Below are the code and all the weights of a small trained network. Each question names an input and a class and asks about switching units off, where a switched-off unit gives its printed mean instead of its output.

import numpy as np


def w(rows, s, z=0):
    codes = np.array(rows[::2]) - 128.0
    scale = np.full(codes.shape[1], s)
    scale[-1] = z or s
    return codes * scale


def f(y):
    return np.maximum(y, 0)


def log_softmax(a):
    a = a - a.max(-1, keepdims=True)
    return a - np.log(np.exp(a).sum(-1, keepdims=True))


def net(x, mask):
    res = np.array(x, float).reshape(1, 6) / 4 @ E
    y = f(res @ A[0][:, :-1].T + A[0][:, -1])
    res = res + np.where(mask, y, B[0][:, -1]) @ B[0][:, :-1]
    return log_softmax(res[-1] @ U[:, :-1].T + U[:, -1])


A, B = {}, {}
E = w([
[129,128,127],'x0',
[243,131,97],'x1',
[126,244,148],'x2',
[128,128,128],'x3',
[127,128,128],'x4',
[100,129,3],'x5',
],0.015)
A[0] = w([
[206,187,166,120],'n0',
[116,75,213,45],'n1',
[54,152,172,53],'n2',
[114,171,10,124],'n3',
[92,206,108,195],'n4',
[137,110,189,159],'n5',
[197,118,99,53],'n6',
[104,119,86,148],'n7',
[232,169,185,118],'n8',
[198,104,87,14],'n9',
[162,2,140,94],'n10',
[88,170,106,44],'n11',
[67,113,65,144],'n12',
[36,138,168,191],'n13',
[213,154,238,128],'n14',
[126,145,73,96],'n15',
[69,83,90,140],'n16',
[90,126,34,194],'n17',
[36,152,188,9],'n18',
[113,138,160,83],'n19',
[79,68,119,113],'n20',
[89,102,94,122],'n21',
[200,85,102,108],'n22',
[113,102,107,122],'n23',
[124,169,33,27],'n24',
[150,191,139,148],'n25',
[192,116,103,128],'n26',
[196,144,130,139],'n27',
[48,64,72,137],'n28',
[122,77,226,79],'n29',
[96,227,118,52],'n30',
[181,113,108,126],'n31',
[137,102,206,181],'n32',
[55,32,82,129],'n33',
[187,104,80,144],'n34',
[179,118,108,127],'n35',
],0.014,0.012)
B[0] = w([
[159,179,107,210],'n0',
[46,138,190,176],'n1',
[158,69,91,181],'n2',
[66,21,154,224],'n3',
[179,58,78,228],'n4',
[144,61,114,193],'n5',
[83,105,194,161],'n6',
[134,165,146,174],'n7',
[137,203,110,226],'n8',
[72,128,193,156],'n9',
[139,4,109,200],'n10',
[79,168,186,151],'n11',
[139,164,138,202],'n12',
[88,62,178,238],'n13',
[163,157,87,252],'n14',
[133,97,125,162],'n15',
[138,181,140,191],'n16',
[96,196,179,233],'n17',
[224,66,70,187],'n18',
[144,120,130,146],'n19',
[131,171,113,173],'n20',
[162,206,129,168],'n21',
[83,72,168,183],'n22',
[121,148,123,151],'n23',
[200,11,61,175],'n24',
[146,145,129,192],'n25',
[144,102,127,179],'n26',
[140,150,111,187],'n27',
[133,196,141,213],'n28',
[73,79,184,196],'n29',
[73,43,196,186],'n30',
[136,77,128,170],'n31',
[143,66,81,216],'n32',
[130,192,127,213],'n33',
[125,128,118,189],'n34',
[150,80,127,168],'n35',
],0.011,0.017)
U = w([
[66,109,203,252],'0',
[170,71,58,76],'1',
[153,249,100,80],'2',
],0.014,0.0036)

Each question gives the input, the list of numbers given to net, and the class t.
The units are the neurons (one row each of A and B). Each row of codes is followed by its name. A weight is (code - 128) times the scale printed after its matrix; where a second scale follows, it is the last column's (A, B and U).
mask holds one flag per neuron, in row order. A switched-off neuron (its flag False) gives its mean, the last column of its row in B, instead of its output. The means were averaged over made-up inputs and are rounded, as every weight is.
A unit's drop is (log p(t) with every unit on - log p(t) with that unit switched off) / (log p(t) with every unit on - log p(t) with every unit switched off).
The circuit of an input: a set's keep is (log p(t) with only the set's units on - log p(t) with every unit switched off) / (log p(t) with every unit on - log p(t) with every unit switched off). Starting from the 12 units with the biggest drops (on a tie, the unit counted first), units are removed one at a time, each time the one whose removal leaves the highest keep (on an exact tie, the one counted first), for as long as the keep stays at least 0.8.
circuit, biggest first: the units of the circuit, biggest drop first
k most important neurons: the k neurons with the biggest drops, biggest first
drop of u: that unit's drop, to one decimal
input [3,0,7,-8,-7,-2], class 1: circuit, biggest first : [n4]
input [1,0,4,4,-1,-5], class 1: circuit, biggest first : [n17; n32]
input [5,0,-6,-5,3,-3], class 0: 4 most important neurons : [n4; n1; n18; n24]
input [8,-1,-5,2,1,0], class 0: 2 most important neurons : [n10; n14]
input [-4,0,1,-6,-2,-5], class 1: 3 most important neurons : [n17; n32; n14]
input [5,-8,2,-5,-8,-5], class 1: 2 most important neurons : [n18; n2]
input [3,-2,7,2,-7,6], class 0: 2 most important neurons : [n30; n17]
input [7,7,5,4,8,0], class 2: 3 most important neurons : [n8; n10; n0]
input [8,-7,3,8,3,-3], class 1: 2 most important neurons : [n18; n2]
input [-2,4,0,-8,8,4], class 0: drop of n18 : 0.3
input [-5,1,-6,7,6,4], class 0: drop of n14 : 0.3
input [1,8,-2,0,3,7], class 0: drop of n6 : 0.1
input [-8,-1,5,-7,3,7], class 0: drop of n15 : 0.0
input [-2,7,6,3,-3,0], class 2: circuit, biggest first : [n8]
